Each row has a class, written after it.
[17,-18,1,-1,3,3,-27,2,-33,-22,11,11,18,-2,-13,-22,3,-5,0,-16,-12,14,12,-1,-7,12,13,-11,11,-1,-38,-17,10,2,-21,-30,4,-14,-5]	q271
[41,-6,-26,12,6,36,12,9,-19,3,2,0,-5,8,-14,2,-13,-2,-21,-13,-7,3,5,-10,4,-13,-13,-15,3,-12,7,8,-7,10,-17,-20,17,7,-3]	q807
[6,-23,26,16,-33,19,-15,5,-18,-3,-16,25,-15,11,-15,-7,10,5,-3,-8,-21,9,-18,2,11,1,12,-14,3,2,33,2,5,26,-15,-84,1,12,33]	q237
[-13,-12,36,21,-19,4,-23,4,-14,-5,8,20,-20,13,-18,1,3,13,4,-10,-19,17,-12,5,5,-1,23,-22,-6,1,10,-9,7,26,-10,-86,13,21,31]	q780
[10,0,-7,-16,-29,17,31,-7,4,-11,-21,1,4,13,12,17,17,17,-6,16,28,-31,-25,19,7,7,-13,-42,23,5,4,4,-10,0,11,-13,-25,-10,-2]	q271
[8,-21,36,16,-29,19,-19,5,-25,-4,-9,21,-3,14,-19,-11,8,2,-6,-4,-20,4,-8,2,14,-4,19,4,2,0,20,-3,2,24,-5,-94,-14,9,33]	q389
[19,-16,1,3,-3,-8,-33,-6,-40,-23,8,-2,28,-6,-15,-24,-14,-18,-12,-21,-1,10,14,6,-10,13,10,-8,18,-4,-54,-23,8,5,-24,-6,11,-7,-3]	q68
[4,-42,-2,-22,-12,14,-12,14,-11,-21,-24,-7,-7,7,10,15,14,-9,1,3,5,19,2,-8,20,3,-3,-21,7,0,0,19,2,-11,1,-33,-4,-27,-6]	q973
[44,-2,-24,7,-7,26,3,11,-16,1,12,-14,10,15,-13,-9,-16,3,-18,-21,-12,-3,-9,-2,-6,-11,-3,3,8,-3,7,14,4,16,-23,-31,8,0,-9]	q348
[55,-5,-58,8,20,28,-7,19,-2,9,2,-2,-6,4,-10,-7,-25,7,2,-14,-16,0,6,-30,-11,-2,-10,-35,5,-1,0,17,-32,1,-11,-65,0,18,4]	q389
[68,-22,-29,17,8,39,4,16,-18,4,5,-7,9,3,-24,0,-15,-11,-11,-17,-8,3,-1,-13,1,0,-13,-7,10,-11,11,15,-1,11,-19,4,4,12,-15]	q271
[20,-23,1,-20,-13,17,-23,-9,-27,-11,-20,-6,-11,3,13,9,24,-30,-12,0,15,27,7,-2,4,1,12,1,6,-3,-4,16,12,2,8,-34,2,-20,0]	q831
[23,12,-8,-11,-28,23,39,7,8,-11,-15,0,-8,24,4,14,13,23,-2,19,27,-28,-27,26,8,1,-14,-48,16,13,5,-6,-16,-7,8,-2,-27,-4,-9]	q944
[-4,-14,20,25,-36,11,-11,-11,-14,-8,0,12,-4,6,-20,-5,7,-1,-13,-10,-6,6,-16,18,12,-1,17,5,3,-3,17,-12,5,27,-4,-67,6,-1,31]	q68
[17,-30,-2,0,-3,-1,-42,10,-33,-18,-6,0,16,-6,-13,-22,-20,-11,-9,-15,-13,13,9,3,-6,10,13,-25,11,-5,-45,-25,-3,-2,-22,-20,-2,0,3]	q68
[-8,-23,33,13,-34,21,-18,4,-18,-11,-9,12,-10,10,-20,-9,9,2,-12,-9,-11,12,-8,12,11,-1,15,-1,-2,0,26,-12,5,27,-4,-75,-2,0,33]	q68
[12,-17,14,-12,0,30,-18,2,-22,-18,-19,9,-14,3,-3,21,29,-13,-7,-12,-11,26,3,3,12,0,7,-15,0,-9,-10,11,-2,7,4,-31,43,-17,-1]	q780
[-2,-20,36,13,-30,19,-6,9,-12,-7,0,19,-2,6,-8,-4,17,7,-6,-6,-19,18,-15,-4,7,-6,20,-4,-3,-1,20,-2,8,28,-9,-85,-5,2,34]	q271
[9,-18,8,-9,23,2,-45,-4,-27,-33,-22,28,26,3,-34,-10,3,-27,4,0,1,38,6,21,7,26,10,-4,17,-9,-53,-12,15,8,-10,1,23,-2,3]	q237
[48,3,2,9,-1,14,3,6,-12,15,1,2,25,19,-9,-6,-14,20,-6,4,-17,5,-22,-5,-3,-12,-12,24,8,-11,-8,21,-11,6,-19,-8,5,17,-8]	q609
[25,-1,-31,12,-3,30,3,16,-21,4,9,-2,9,7,6,-9,-22,14,-10,-16,-15,-5,-15,-11,7,-13,-13,-3,5,-12,6,25,-3,20,-18,-53,11,-9,-3]	q389
[20,-3,12,-23,-4,28,-18,12,-21,-7,-30,3,-4,2,-1,11,33,-7,-2,4,1,31,-5,0,18,-2,-1,-10,-3,-13,6,16,10,10,-5,-32,8,-20,-1]	q271
[15,-4,7,-27,3,16,-12,6,-16,-10,-22,0,1,-9,-1,7,24,-23,-11,5,6,36,-8,11,15,1,10,-9,-6,-12,5,10,2,5,1,-19,8,-26,-6]	q40
[36,-24,1,2,2,6,-35,8,-30,-22,1,8,18,-1,-24,-26,-20,-17,0,-8,-16,19,5,-3,4,15,12,-17,17,-8,-55,-14,2,7,-22,-27,16,6,-5]	q237
[37,-21,-42,-10,-6,41,1,37,-13,6,-20,10,-15,15,-9,-10,-21,-7,-4,2,-26,14,4,-1,-2,-6,-8,-19,5,-7,0,7,-8,1,-20,-50,1,-4,-6]	q237
[59,-16,-21,4,3,62,8,9,-15,-1,-4,9,5,14,-33,3,-7,9,-28,-37,-14,-3,-6,-3,-2,3,-18,2,24,-12,9,9,-13,16,-13,-10,43,-4,-24]	q391
[-15,-15,29,15,-28,22,-16,2,-13,0,0,24,-18,7,-17,-3,8,19,2,-9,-15,0,-11,9,11,-10,14,5,-3,-5,22,-14,-1,18,-3,-81,-12,8,38]	q389
[2,-22,11,-19,-2,37,-22,12,-24,-10,-20,9,-10,-7,5,14,18,-8,-9,-6,6,29,5,9,21,-4,5,-12,-2,-11,6,2,6,9,4,-33,17,-20,-3]	q807
[18,7,-11,-7,-26,17,32,-3,10,-14,-21,-2,-7,23,5,17,12,19,-2,17,21,-26,-21,26,4,0,-12,-38,22,11,4,-3,-7,-4,10,-11,-19,-1,-2]	q780
[4,-44,-15,-43,-27,32,-25,-10,-23,-31,-18,-10,-25,-7,-5,-14,-7,-22,-24,-2,-3,52,13,-21,15,-23,-7,-34,-5,-10,1,22,17,6,9,-39,18,-19,-5]	q40
[11,-13,12,-22,-14,35,-18,4,-19,-13,-34,15,-17,-7,7,15,24,-16,-8,2,-1,24,-10,11,16,2,-1,-17,-1,-13,8,7,5,2,2,-13,22,-19,5]	q237
[14,13,-3,0,-23,18,-31,-9,-36,-10,19,1,2,-5,-10,-18,-18,-7,2,-13,-5,8,-1,8,0,3,15,-11,5,1,-13,-6,7,-4,-16,9,-2,-7,6]	q944
[-3,-27,11,-20,-10,10,-33,-3,-17,-11,-39,-17,-5,-9,12,9,34,-10,-9,-7,21,25,-2,12,15,0,5,-4,0,-6,-1,10,13,11,9,-7,10,-28,-4]	q68
[16,-11,-45,0,6,34,17,8,-19,3,25,-20,11,20,2,3,-18,7,-18,-34,-4,-13,6,-13,-1,-16,-5,-13,0,-4,24,32,-9,8,-29,-33,-8,1,0]	q348
[23,-14,13,-9,12,9,-31,13,-35,-19,19,-5,14,3,-28,-28,0,-18,1,-8,-12,31,1,0,-11,8,11,-25,3,-6,-48,-13,5,4,-32,-45,7,-2,-2]	q944
[16,-11,7,-2,-2,9,-28,15,-27,-30,25,10,7,-12,-3,-10,-7,1,-8,-15,-22,21,3,1,-20,1,10,-16,11,2,-32,-30,20,-7,-24,-27,5,-1,6]	q780
[9,-5,-8,-16,-6,36,-29,-14,-30,-18,-18,-2,-12,-14,18,6,26,-18,-27,-21,12,28,-1,11,13,-19,2,5,2,-18,-6,3,13,6,-13,1,18,-22,10]	q831
[32,19,-7,-14,-27,16,26,-7,4,-15,-22,10,-4,32,-1,13,11,24,-19,12,26,-26,-12,15,2,-1,-15,-35,21,11,11,-6,-17,4,15,-16,-20,-3,-4]	q609
[-4,-20,42,23,-38,20,-2,14,-13,0,-2,12,-4,11,-9,3,11,16,-2,-21,-18,4,-14,-7,-2,3,30,0,2,-4,30,-7,-2,29,-15,-102,-9,1,38]	q780
[64,2,-38,9,0,39,24,-3,-18,3,9,5,3,8,-17,-14,-13,0,-21,-14,-13,-15,-3,7,7,-9,-24,1,13,-10,4,11,-21,19,-17,-6,29,12,-23]	q237
[16,-14,-56,21,-7,-1,35,18,-27,-23,13,-50,12,-2,4,5,-12,-7,-33,18,38,-24,-28,31,36,-40,-29,-50,-6,-19,11,-12,14,31,-50,14,-78,3,15]	q807
[47,-14,-21,3,-11,41,20,12,-18,0,-4,-4,3,12,-3,-11,-19,-16,-24,-3,-20,-5,-1,-8,4,-15,-7,-6,5,-1,13,23,-1,11,-16,-4,5,8,-1]	q237
[29,12,5,-16,-24,9,34,4,5,-8,-28,4,-2,21,-5,11,12,18,-3,24,15,-25,-27,28,9,5,-2,-37,16,17,2,-5,-26,-3,10,-4,-21,-3,-3]	q40
[27,3,9,-18,-12,29,-20,6,-10,-8,-20,-7,-12,14,9,7,26,-10,6,0,2,23,-1,0,15,-3,-2,-8,0,-2,8,17,0,-3,10,-7,-7,-20,-3]	q271
[32,-22,10,-25,5,16,-18,0,-32,-23,-31,5,-2,-1,10,1,49,-18,-16,9,12,28,11,7,12,1,2,-1,-9,-3,11,5,15,2,20,-32,-1,-42,-19]	q389
[40,-27,-27,12,-7,19,12,17,-9,1,-3,1,12,10,-13,-10,-27,-14,-18,-15,-19,6,-1,-5,2,-12,-1,-13,11,-6,-8,9,-10,11,-29,-30,9,3,-4]	q973
[24,-24,-29,17,11,21,1,31,-9,7,6,-6,10,-8,8,-15,-14,3,-2,-24,-13,0,-2,-8,-4,-3,-12,-3,3,-2,14,8,-2,10,-26,-13,-3,1,-15]	q391
[-28,-23,24,9,-21,36,-17,-10,-23,-5,3,23,-3,-3,-4,-3,21,11,-15,-21,-2,5,-17,23,10,-8,16,-16,10,-1,25,-1,-12,39,-13,-114,7,16,46]	q807
[-2,-15,-19,1,2,7,-49,37,-21,-4,35,-14,-4,27,-25,-11,-34,-30,16,-3,-15,20,5,16,-11,13,20,6,25,-1,-49,-13,40,-22,-24,-25,-37,0,-2]	q944
[34,-16,-4,4,0,2,-39,-7,-34,-25,11,4,12,3,-22,-21,-16,-13,-7,-20,-7,16,8,-6,-13,12,13,-8,18,1,-42,-22,4,-1,-21,-18,0,-3,7]	q831
[39,-18,-31,11,-11,33,9,9,-17,4,5,-7,10,8,-14,-4,-14,-1,-8,-18,-12,-3,-3,-4,0,-6,-6,7,13,-7,2,13,-14,13,-21,-20,0,1,-3]	q391
[10,-28,40,13,-27,18,-12,-2,-17,-11,4,16,3,9,-13,-1,14,7,-3,-10,-9,26,-13,3,2,-1,22,-6,7,-2,6,0,7,28,-7,-93,11,17,21]	q780
[-2,31,17,-8,0,-15,23,-26,-24,1,23,29,71,0,22,4,-2,25,-1,28,6,-22,-43,52,-22,14,-3,29,25,14,-11,13,-43,-7,-7,30,-41,34,24]	q40
[0,-2,24,10,-28,19,-15,-8,-20,-5,6,24,-7,3,-8,-2,12,17,-14,-13,-10,8,-9,-4,10,-11,20,-5,-7,1,40,-3,4,25,-3,-92,-12,3,40]	q389
[-4,-6,35,12,-33,28,-10,8,-15,-4,10,15,-16,12,-20,-8,15,4,-2,-6,-16,13,-18,14,9,-7,18,-6,-1,2,18,-8,-2,25,-11,-84,-1,10,32]	q944
[44,4,-28,-4,0,29,5,16,-13,-2,10,-9,4,12,-5,2,-12,-1,-28,-12,-15,0,-10,7,2,-15,-8,-10,-5,-8,23,8,-5,4,-14,-9,-1,-10,-16]	q348
[7,-12,13,-24,-13,30,-13,-3,-14,-9,-24,-6,-12,-2,1,13,29,2,-8,-4,3,27,-10,8,10,-11,7,-15,-4,-10,8,12,14,10,-1,-31,20,-22,-1]	q780
[54,-12,-34,8,-2,33,11,6,-14,3,10,-7,5,13,-14,-8,-22,-9,-25,-10,-20,-2,-13,4,-8,-16,-2,-1,4,-1,5,6,-20,13,-16,-15,-2,2,2]	q831
[31,35,-13,-17,-20,15,37,1,2,-10,-11,11,-7,23,23,14,15,23,-28,6,9,-39,-22,17,5,-17,-14,-64,12,17,23,-6,-15,-8,2,-28,-26,-10,0]	q389
[-8,-17,14,-15,-33,40,-9,-1,-29,-17,-17,-20,-30,5,12,17,21,7,2,-5,30,10,0,5,41,-15,-9,-4,4,-2,8,22,29,22,10,-14,24,-32,-10]	q807
[-12,-32,35,19,-39,32,-1,12,-7,-12,-3,28,-8,-5,-17,-9,4,23,0,-7,-21,13,-18,0,9,-2,12,7,-2,3,27,-12,8,32,-4,-79,14,-1,30]	q391
[40,-16,-23,16,-9,9,11,16,-6,5,19,-12,2,15,-12,5,-18,-7,-11,-11,-15,-8,-10,-1,7,-5,-5,1,13,-3,3,11,-17,12,-16,-33,1,-1,-9]	q973
[36,31,-11,-6,-33,0,37,-34,17,-4,-35,-1,14,18,0,10,18,7,-1,5,33,-34,-32,43,17,-11,-2,-58,14,10,0,-4,-38,4,-3,9,-19,8,6]	q348
[11,-8,6,-20,-17,20,-17,-13,-19,-11,-18,5,-8,0,3,11,23,-20,-8,3,6,29,-8,13,13,-6,12,3,-5,-6,7,4,0,5,8,-21,3,-29,10]	q831
[-13,-16,-3,-18,-2,31,-13,0,-24,-9,-14,-2,-3,-9,20,22,13,-7,-12,0,11,18,1,6,30,-13,2,-8,-1,-12,-3,22,5,7,4,-15,17,-15,2]	q807
[41,-10,-23,12,6,15,1,18,-8,6,-3,-1,11,13,-26,-12,-14,-1,-11,-20,-24,2,-5,3,-7,-9,4,-6,-1,-3,6,0,-2,12,-27,-27,8,-1,-8]	q348
[15,-17,-1,-20,-19,15,-13,-12,-17,-4,-28,6,-3,1,1,4,24,-12,-8,-5,1,28,-3,5,24,-18,-3,1,1,-13,2,19,10,16,0,-33,29,-28,-17]	q609
[-4,-62,6,-22,-21,33,-35,30,-34,-27,-22,16,-34,-26,22,16,13,-22,-14,-21,0,24,12,10,20,0,2,-41,3,-6,0,-14,8,2,-3,-37,26,-27,-14]	q973
[23,15,-22,-13,-24,22,22,2,4,-10,-30,4,-15,23,3,18,2,21,-12,10,26,-33,-19,23,12,-8,-22,-46,19,3,6,-7,-19,5,13,-11,-28,-3,1]	q389
[26,13,-16,-4,-27,9,28,-19,10,-20,-26,13,-5,20,-9,11,6,12,-14,21,34,-29,-22,40,16,8,-20,-27,30,11,4,-8,-5,0,18,12,0,-9,-15]	q973
[33,-7,-29,4,11,33,2,19,-17,7,0,0,14,8,1,-7,-19,-2,-19,-21,-6,0,-1,-3,4,-12,-7,-10,1,-14,10,16,-10,20,-16,-36,-3,0,-6]	q389
[-8,-4,36,11,-22,14,-16,7,-17,-2,6,19,-9,6,-20,-10,7,8,0,-8,-17,18,-18,11,11,-1,25,-4,-5,3,24,-4,-3,24,-14,-79,-1,10,35]	q40
[-13,-22,36,-23,-35,6,-36,-14,-52,-12,-1,-21,-41,30,-74,40,16,3,-27,-1,8,-15,-7,-12,22,22,40,-43,3,-7,26,7,24,23,-10,-93,2,-28,34]	q973
[2,-35,53,31,-15,22,-20,22,-27,-10,12,30,-9,19,-9,-1,3,-7,-6,-17,-23,27,-5,4,23,0,26,-5,-1,-6,-7,-2,-1,22,-21,-97,30,22,23]	q973
[45,-18,-17,11,17,35,-2,27,-13,1,8,-5,18,14,-4,-5,-30,9,-19,-3,-22,10,-12,-9,-4,-7,2,-17,3,3,-2,17,-15,9,-10,-23,0,14,3]	q807
[42,-15,-17,19,-6,42,17,23,-10,11,-2,-8,9,30,-18,-14,-27,2,-12,-31,-14,-13,3,-3,-3,-2,-7,3,13,1,15,9,-4,6,-22,-9,5,-3,-12]	q68
[36,-18,-22,12,-1,29,9,18,-16,4,-4,-17,12,17,-11,-7,-22,-18,-20,-13,-4,-1,5,2,2,-8,-2,-1,8,-5,-10,14,-5,18,-17,-9,6,7,-2]	q68
[-5,-24,40,15,-35,20,-16,13,-22,-10,2,22,-8,7,-6,-6,6,3,-7,-14,-22,10,-14,3,15,0,23,-5,-1,0,23,-8,3,31,-12,-82,-1,3,33]	q237
[30,17,2,-9,-32,15,36,-8,1,-3,-16,9,-10,27,18,18,15,7,-5,19,24,-34,-27,33,9,3,-17,-38,19,11,15,2,-16,-7,7,5,-24,9,-4]	q237
[17,-16,-3,2,-6,-3,-40,9,-34,-18,6,-9,22,-2,-15,-22,-18,-6,-3,-20,-3,11,11,0,-2,11,9,-7,17,-4,-39,-20,7,4,-27,-23,-8,-4,1]	q68
[44,-18,-11,-2,-10,37,12,0,-18,-2,11,-4,2,19,-8,1,-18,-12,-25,-14,-12,3,0,-9,-8,-13,-1,6,7,3,10,13,-1,4,-7,-2,3,-1,-2]	q831
[44,-18,-30,6,6,26,8,32,-11,1,-1,-17,12,10,-12,6,-13,-13,-8,-19,3,2,10,-6,-8,1,-10,0,17,1,-7,6,-6,15,-19,-16,-3,5,-6]	q68
[13,-14,4,4,2,-1,-20,2,-23,-24,27,-1,11,-1,-30,-19,-20,-16,-2,-11,-8,11,-1,-5,-3,11,11,-39,7,-6,-49,-21,11,-3,-24,-18,11,-2,-3]	q944
[33,-12,16,9,2,-14,-31,-18,-36,-28,7,6,38,-1,-25,-38,-10,-18,-10,-22,1,18,12,0,4,14,10,0,20,-3,-44,-11,18,10,-29,-9,26,-6,-17]	q973
[20,-4,13,-12,9,1,-18,13,-11,-4,-42,0,7,-2,10,2,42,-15,1,15,-14,33,-8,-6,13,-2,3,-8,-10,-10,-2,19,-2,4,-5,-32,-2,-17,7]	q271
[33,9,-9,-10,-28,12,43,-19,14,-10,-27,10,6,14,7,8,13,14,-11,20,19,-29,-22,19,1,-2,-7,-25,13,21,21,-7,-25,-7,16,9,-29,-8,5]	q831
[21,-10,-3,4,-3,14,-31,13,-41,-15,24,-9,10,3,-20,-31,-13,-10,12,-14,-6,9,2,7,-4,10,13,-21,11,2,-41,-12,3,5,-35,-35,-6,0,0]	q944
[16,-26,8,-48,10,40,-48,14,-9,-10,-55,13,-14,-24,-16,-15,26,6,3,3,-6,43,5,5,20,5,-12,-25,-15,-12,28,-5,-16,2,12,-26,15,-20,-22]	q391
